Below are the code and all the weights of a small trained network. Each question names an input and a target symbol and asks about switching units off, where a switched-off unit gives its printed mean instead of its output.

import numpy as np


def w(rows, s, z=0):
    codes = np.array(rows[::2]) - 128.0
    scale = np.full(codes.shape[1], s)
    scale[-1] = z or s
    return codes * scale


def f(y):
    return np.maximum(y, 0)


def softmax(a):
    e = np.exp(a - a.max(-1, keepdims=True))
    return e / e.sum(-1, keepdims=True)


def log_softmax(a):
    a = a - a.max(-1, keepdims=True)
    return a - np.log(np.exp(a).sum(-1, keepdims=True))


def net(x, mask):
    ids = ['Σαεζηλμξτ'.index(c) for c in x.split()]
    T = len(ids)
    res = E[ids] + P[:T]
    q, k, v = (res @ M[0].T for M in (Q, K, V))
    z = softmax(np.where(np.tri(T) > 0, q @ k.T / 2**0.5, -1e9)) @ v
    res = res + np.where(mask[0], z, O[0][:, -1]) @ O[0][:, :-1]
    y = f(res @ A[0][:, :-1].T + A[0][:, -1])
    res = res + np.where(mask[1:13], y, B[0][:, -1]) @ B[0][:, :-1]
    return log_softmax(res[-1] @ U[:, :-1].T + U[:, -1])


Q, K, V, O, A, B = {}, {}, {}, {}, {}, {}
E = w([
[144,45,210,94,178,53,112],'Σ',
[152,225,147,133,153,34,171],'α',
[197,171,186,111,186,171,9],'ε',
[157,106,124,115,199,29,171],'ζ',
[253,173,164,64,73,110,72],'η',
[149,84,183,169,172,206,86],'λ',
[113,119,198,157,175,82,106],'μ',
[197,196,85,135,101,176,123],'ξ',
[178,132,197,108,157,49,123],'τ',
],0.0067)
P = w([
[132,187,186,58,195,123,235],'0',
[196,98,84,211,128,66,115],'1',
[81,151,86,70,183,99,55],'2',
[140,157,161,98,145,146,181],'3',
[130,146,149,254,74,88,85],'4',
[62,169,83,70,157,140,29],'5',
[181,149,163,125,132,171,169],'6',
],0.0082)
Q[0] = w([
[203,196,244,88,253,200,132],'H0',
[143,121,228,151,90,85,245],'H0',
],0.019)
K[0] = w([
[179,146,161,95,102,252,113],'H0',
[63,114,92,159,17,153,38],'H0',
],0.026)
V[0] = w([
[162,218,82,93,89,41,177],'H0',
[67,5,153,92,145,8,181],'H0',
],0.019)
O[0] = w([
[72,34,132,148,80,2,108,175],'H0',
[147,43,99,196,246,190,135,4],'H0',
],0.0097,0.0037)
A[0] = w([
[169,150,115,214,126,170,129,75],'N0',
[186,107,125,95,126,199,239,6],'N1',
[250,130,189,165,127,102,155,242],'N2',
[81,105,108,119,86,152,216,145],'N3',
[66,156,151,33,160,94,111,146],'N4',
[109,186,175,40,194,157,186,41],'N5',
[138,152,57,105,175,170,99,138],'N6',
[129,189,115,115,106,111,82,87],'N7',
[140,113,90,147,110,100,228,16],'N8',
[133,143,177,149,124,184,238,132],'N9',
[127,141,181,126,110,166,199,87],'N10',
[50,163,162,19,151,141,178,200],'N11',
],0.012,0.0022)
B[0] = w([
[178,194,121,131,128,26,117,174],'N0',
[235,17,135,184,80,177,103,180],'N1',
[64,113,67,143,7,90,110,215],'N2',
[184,133,162,112,207,162,87,134],'N3',
[165,212,169,181,92,169,132,241],'N4',
[33,109,195,113,134,20,66,243],'N5',
[128,120,144,48,107,92,208,183],'N6',
[147,82,125,189,201,133,126,237],'N7',
[177,229,104,124,169,118,140,145],'N8',
[101,148,163,187,123,240,232,186],'N9',
[170,109,160,98,157,84,251,183],'N10',
[143,97,35,19,161,197,88,253],'N11',
],0.016,0.011)
U = w([
[108,105,107,154,64,39,98,99],'Σ',
[140,205,253,192,135,102,163,33],'α',
[183,177,143,160,31,135,120,172],'ε',
[173,134,99,107,206,113,189,1],'ζ',
[227,150,112,113,164,226,119,189],'η',
[106,78,164,92,115,154,166,210],'λ',
[58,178,143,35,140,103,103,144],'μ',
[57,94,141,179,173,173,109,164],'ξ',
[157,46,118,179,167,189,98,86],'τ',
],0.0059,0.0023)

Each question gives the input, a string of symbols that net reads in full, and the target symbol t.
The units are the heads (2 rows each of Q, K, V and O) and the neurons (one row each of A and B). Each row of codes is followed by its name. A weight is (code - 128) times the scale printed after its matrix; where a second scale follows, it is the last column's (O, A, B and U).
mask holds one flag per unit, heads first, then neurons. A switched-off unit (its flag False) gives its mean, the last column of its rows in O or B, instead of its output. The means were averaged over made-up inputs and are rounded, as every weight is.
A unit's drop is (log p(t) with every unit on - log p(t) with that unit switched off) / (log p(t) with every unit on - log p(t) with every unit switched off).
The circuit of an input: a set's keep is (log p(t) with only the set's units on - log p(t) with every unit switched off) / (log p(t) with every unit on - log p(t) with every unit switched off). Starting from the 12 units with the biggest drops (on a tie, the unit counted first), units are removed one at a time, each time the one whose removal leaves the highest keep (on an exact tie, the one counted first), for as long as the keep stays at least 0.8.
circuit, biggest first: the units of the circuit, biggest drop first
unit that matters most: the unit with the biggest drop
top k neurons: the k neurons with the biggest drops, biggest first
input Σ ε α, target ζ: unit that matters most -> H0
input Σ λ ε ε λ Σ τ, target λ: top 3 neurons -> N5, N11, N9
input λ ζ η τ, target ε: circuit, biggest first -> H0, N5, N4
input η α Σ, target α: circuit, biggest first -> N4, N2
input Σ α ε, target ζ: circuit, biggest first -> H0, N6, N0
input τ α μ, target ξ: circuit, biggest first -> H0, N0
input η λ λ, target α: circuit, biggest first -> N11, N2
input ε λ ξ ε λ η τ, target ε: circuit, biggest first -> H0, N5
input Σ Σ λ τ λ ε ζ, target μ: top 2 neurons -> N5, N11
input η ζ ε, target α: circuit, biggest first -> N11, H0, N4
input ε λ λ η λ Σ, target η: circuit, biggest first -> N5, N2
input λ λ α Σ ε ε, target μ: circuit, biggest first -> H0, N5, N1
input α Σ ε α, target μ: circuit, biggest first -> N5, H0
input ξ α ε, target ε: circuit, biggest first -> N4, H0
input Σ α λ ε α ξ τ, target η: circuit, biggest first -> H0, N11, N7, N5
input λ ε Σ ζ, target μ: top 2 neurons -> N11, N5
input τ ξ μ ε λ λ α, target λ: top 3 neurons -> N5, N11, N1
input λ ξ Σ ξ η, target Σ: unit that matters most -> N4
input α λ η ε λ ξ, target Σ: top 2 neurons -> N11, N9
input λ α λ ε Σ ξ, target μ: top neuron -> N6
input ζ ε λ, target τ: top 2 neurons -> N5, N2
input ξ λ ε ε ξ ξ λ, target λ: top 2 neurons -> N5, N11
input ε ξ λ μ ε λ, target η: top 2 neurons -> N5, N2
input λ ε λ λ, target λ: top 4 neurons -> N5, N1, N9, N11
